Below is a small trained network, with its code and all its weights. Each question gives an input and a target symbol and asks what happens when units are switched off, that is, made to give their printed mean instead of their output.

import numpy as np


def w(rows, s, z=0):
    codes = np.array(rows[::2]) - 128.0
    scale = np.full(codes.shape[1], s)
    scale[-1] = z or s
    return codes * scale


def softmax(a):
    e = np.exp(a - a.max(-1, keepdims=True))
    return e / e.sum(-1, keepdims=True)


def log_softmax(a):
    a = a - a.max(-1, keepdims=True)
    return a - np.log(np.exp(a).sum(-1, keepdims=True))


def net(x, mask):
    ids = ['αζημξπτφψω'.index(c) for c in x.split()]
    T = len(ids)
    res = E[ids] + P[:T]
    u = 0
    for l in range(2):
        r = res
        for j in range(3):
            rows = slice(4 * j, 4 * j + 4)
            q, k, v = (r @ M[l][rows].T for M in (Q, K, V))
            z = softmax(np.where(np.tri(T) > 0, q @ k.T / 4**0.5, -1e9)) @ v
            o = O[l][rows]
            res = res + np.where(mask[u + j], z, o[:, -1]) @ o[:, :-1]
        u += 3
    return log_softmax(res[-1] @ U[:, :-1].T + U[:, -1])


Q, K, V, O = {}, {}, {}, {}
E = w([
[96,126,178,95,220],'α',
[44,51,52,124,140],'ζ',
[35,189,58,175,130],'η',
[150,66,61,238,59],'μ',
[192,249,194,120,198],'ξ',
[245,216,172,158,27],'π',
[80,147,59,74,38],'τ',
[115,223,239,68,132],'φ',
[201,88,147,185,175],'ψ',
[187,5,83,1,43],'ω',
],0.007)
P = w([
[73,154,20,96,246],'0',
[209,205,183,156,60],'1',
[188,177,228,140,62],'2',
[207,125,223,148,29],'3',
[213,125,223,143,39],'4',
[171,99,254,131,83],'5',
],0.0045)
Q[0] = w([
[185,223,155,230,130],'L0H1',
[60,13,20,158,108],'L0H1',
[190,210,233,29,202],'L0H1',
[95,43,50,29,27],'L0H1',
[29,51,27,208,174],'L0H2',
[220,202,201,78,146],'L0H2',
[46,39,39,66,120],'L0H2',
[4,138,97,110,123],'L0H2',
[202,118,197,74,255],'L0H3',
[204,133,233,113,218],'L0H3',
[65,116,31,161,31],'L0H3',
[44,136,48,174,44],'L0H3',
],0.0055)
K[0] = w([
[201,191,159,225,215],'L0H1',
[86,59,93,191,10],'L0H1',
[105,200,130,30,227],'L0H1',
[168,34,109,17,21],'L0H1',
[154,219,215,211,37],'L0H2',
[68,76,33,79,215],'L0H2',
[128,119,225,38,21],'L0H2',
[233,182,186,74,60],'L0H2',
[10,215,197,73,224],'L0H3',
[34,224,208,78,249],'L0H3',
[211,28,88,203,3],'L0H3',
[224,38,34,198,16],'L0H3',
],0.0055)
V[0] = w([
[45,181,203,49,55],'L0H1',
[72,67,15,245,212],'L0H1',
[228,109,29,194,74],'L0H1',
[23,202,67,180,253],'L0H1',
[73,174,167,130,58],'L0H2',
[223,221,167,220,54],'L0H2',
[189,157,181,49,9],'L0H2',
[230,217,40,173,88],'L0H2',
[224,217,174,130,113],'L0H3',
[91,193,161,31,230],'L0H3',
[140,70,76,165,22],'L0H3',
[16,223,179,144,147],'L0H3',
],0.0058)
O[0] = w([
[100,223,70,44,2,139],'L0H1',
[87,55,34,224,250,43],'L0H1',
[38,46,232,176,198,107],'L0H1',
[153,202,15,186,217,197],'L0H1',
[54,193,92,118,26,86],'L0H2',
[70,199,224,225,59,82],'L0H2',
[60,134,204,68,27,2],'L0H2',
[28,201,233,200,194,207],'L0H2',
[97,206,236,169,96,253],'L0H3',
[234,234,149,52,185,247],'L0H3',
[8,29,96,111,65,10],'L0H3',
[161,238,46,144,84,220],'L0H3',
],0.0051,0.0013)
Q[1] = w([
[21,140,48,96,45],'L1H1',
[207,126,189,188,222],'L1H1',
[98,133,46,226,139],'L1H1',
[234,158,189,154,219],'L1H1',
[40,149,57,231,48],'L1H2',
[16,77,69,87,95],'L1H2',
[239,204,211,137,180],'L1H2',
[2,121,146,196,50],'L1H2',
[37,86,26,69,114],'L1H3',
[5,110,48,73,52],'L1H3',
[57,113,49,69,22],'L1H3',
[192,43,140,244,214],'L1H3',
],0.0056)
K[1] = w([
[119,121,245,56,50],'L1H1',
[145,170,18,219,208],'L1H1',
[136,204,182,216,83],'L1H1',
[150,165,3,180,217],'L1H1',
[219,132,225,138,191],'L1H2',
[110,108,229,164,20],'L1H2',
[107,152,22,42,214],'L1H2',
[244,198,223,83,103],'L1H2',
[120,93,209,141,26],'L1H3',
[179,134,248,48,23],'L1H3',
[121,120,201,55,47],'L1H3',
[91,176,142,229,206],'L1H3',
],0.0057)
V[1] = w([
[162,44,41,21,117],'L1H1',
[80,74,237,21,90],'L1H1',
[229,2,136,46,173],'L1H1',
[34,46,73,245,123],'L1H1',
[104,11,81,193,213],'L1H2',
[47,173,26,55,88],'L1H2',
[93,12,112,239,115],'L1H2',
[161,116,227,220,137],'L1H2',
[41,25,77,77,79],'L1H3',
[27,74,67,79,47],'L1H3',
[21,115,208,105,21],'L1H3',
[228,20,207,48,117],'L1H3',
],0.0054)
O[1] = w([
[201,47,60,32,64,141],'L1H1',
[190,165,189,55,191,34],'L1H1',
[229,11,203,47,147,144],'L1H1',
[56,132,241,150,3,131],'L1H1',
[32,66,206,80,135,178],'L1H2',
[64,198,32,43,45,127],'L1H2',
[39,104,240,106,148,104],'L1H2',
[157,111,228,228,203,107],'L1H2',
[79,105,162,31,59,79],'L1H3',
[84,189,116,24,18,69],'L1H3',
[107,243,189,49,120,2],'L1H3',
[222,62,223,38,228,85],'L1H3',
],0.0053,0.011)
U = w([
[242,38,79,171,117,2],'α',
[97,16,78,92,70,8],'ζ',
[68,122,50,204,37,78],'η',
[107,106,204,183,57,130],'μ',
[161,156,109,212,223,30],'ξ',
[122,242,203,162,223,132],'π',
[41,236,67,32,50,232],'τ',
[191,233,44,107,106,72],'φ',
[89,69,200,185,231,254],'ψ',
[173,129,159,2,208,232],'ω',
],0.0042)

Each question gives the input, a string of symbols that net reads in full, and the target symbol t.
The units are the heads (4 rows each of Q, K, V and O). Each row of codes is followed by its name. A weight is (code - 128) times the scale printed after its matrix; where a second scale follows, it is the last column's (O and U).
mask holds one flag per head, layer by layer. A switched-off head (its flag False) gives its mean, the last column of its rows in O, instead of its output. The means were averaged over made-up inputs and are rounded, as every weight is.
A unit's drop is (log p(t) with every unit on - log p(t) with that unit switched off) / (log p(t) with every unit on - log p(t) with every unit switched off).
The circuit of an input: a set's keep is (log p(t) with only the set's units on - log p(t) with every unit switched off) / (log p(t) with every unit on - log p(t) with every unit switched off). Starting from all 6 units, units are removed one at a time, each time the one whose removal leaves the highest keep (on an exact tie, the one counted first), for as long as the keep stays at least 0.8.
circuit, biggest first: the units of the circuit, biggest drop first
most important unit: the unit with the biggest drop
which heads matter: for each layer, one digit per head in row order, 1 if its drop is at least 0.15 and else 0, layers parted by /
input ψ ω α, target ψ: most important unit -> L1H2
input α φ ω π ξ, target α: which heads matter -> 011 / 101
input α π φ, target α: circuit, biggest first -> (L0H2 L1H3 L0H3 L1H1)
input η ω φ ψ, target η: circuit, biggest first -> (L0H1 L1H3 L1H1)
input ξ φ ψ, target ξ: which heads matter -> 001 / 101
input τ φ α π ψ, target τ: which heads matter -> 100 / 011
input ω φ ξ, target ω: circuit, biggest first -> (L1H1 L1H3 L0H2)
input ψ η π η π ψ, target ψ: circuit, biggest first -> (L1H2 L0H1 L0H2)
input η ω τ π α φ, target η: circuit, biggest first -> (L0H1 L1H3 L1H1 L0H3)
input η ζ ξ η π, target η: which heads matter -> 100 / 101
input ξ ψ α α, target ξ: circuit, biggest first -> (L0H3 L1H3 L1H1 L1H2)
input η ξ π η, target π: circuit, biggest first -> (L1H1 L0H2 L1H3 L0H1)
input π π π, target π: circuit, biggest first -> (L1H1 L0H2 L1H3)
input η μ ψ ψ η μ, target ψ: circuit, biggest first -> (L1H2 L0H1)
input ξ μ π ψ α ω, target ω: which heads matter -> 100 / 101
input ζ α τ φ π ξ, target ζ: most important unit -> L0H2
input π ψ η ψ α, target π: which heads matter -> 010 / 101
input ζ π ζ τ μ η, target τ: circuit, biggest first -> (L1H3 L0H3)
input π π τ τ, target τ: circuit, biggest first -> (L1H3 L0H2)
input η μ α η μ ζ, target μ: most important unit -> L0H3
input ψ μ α ψ, target ψ: which heads matter -> 100 / 010
input ψ φ α ω α η, target ω: which heads matter -> 110 / 101
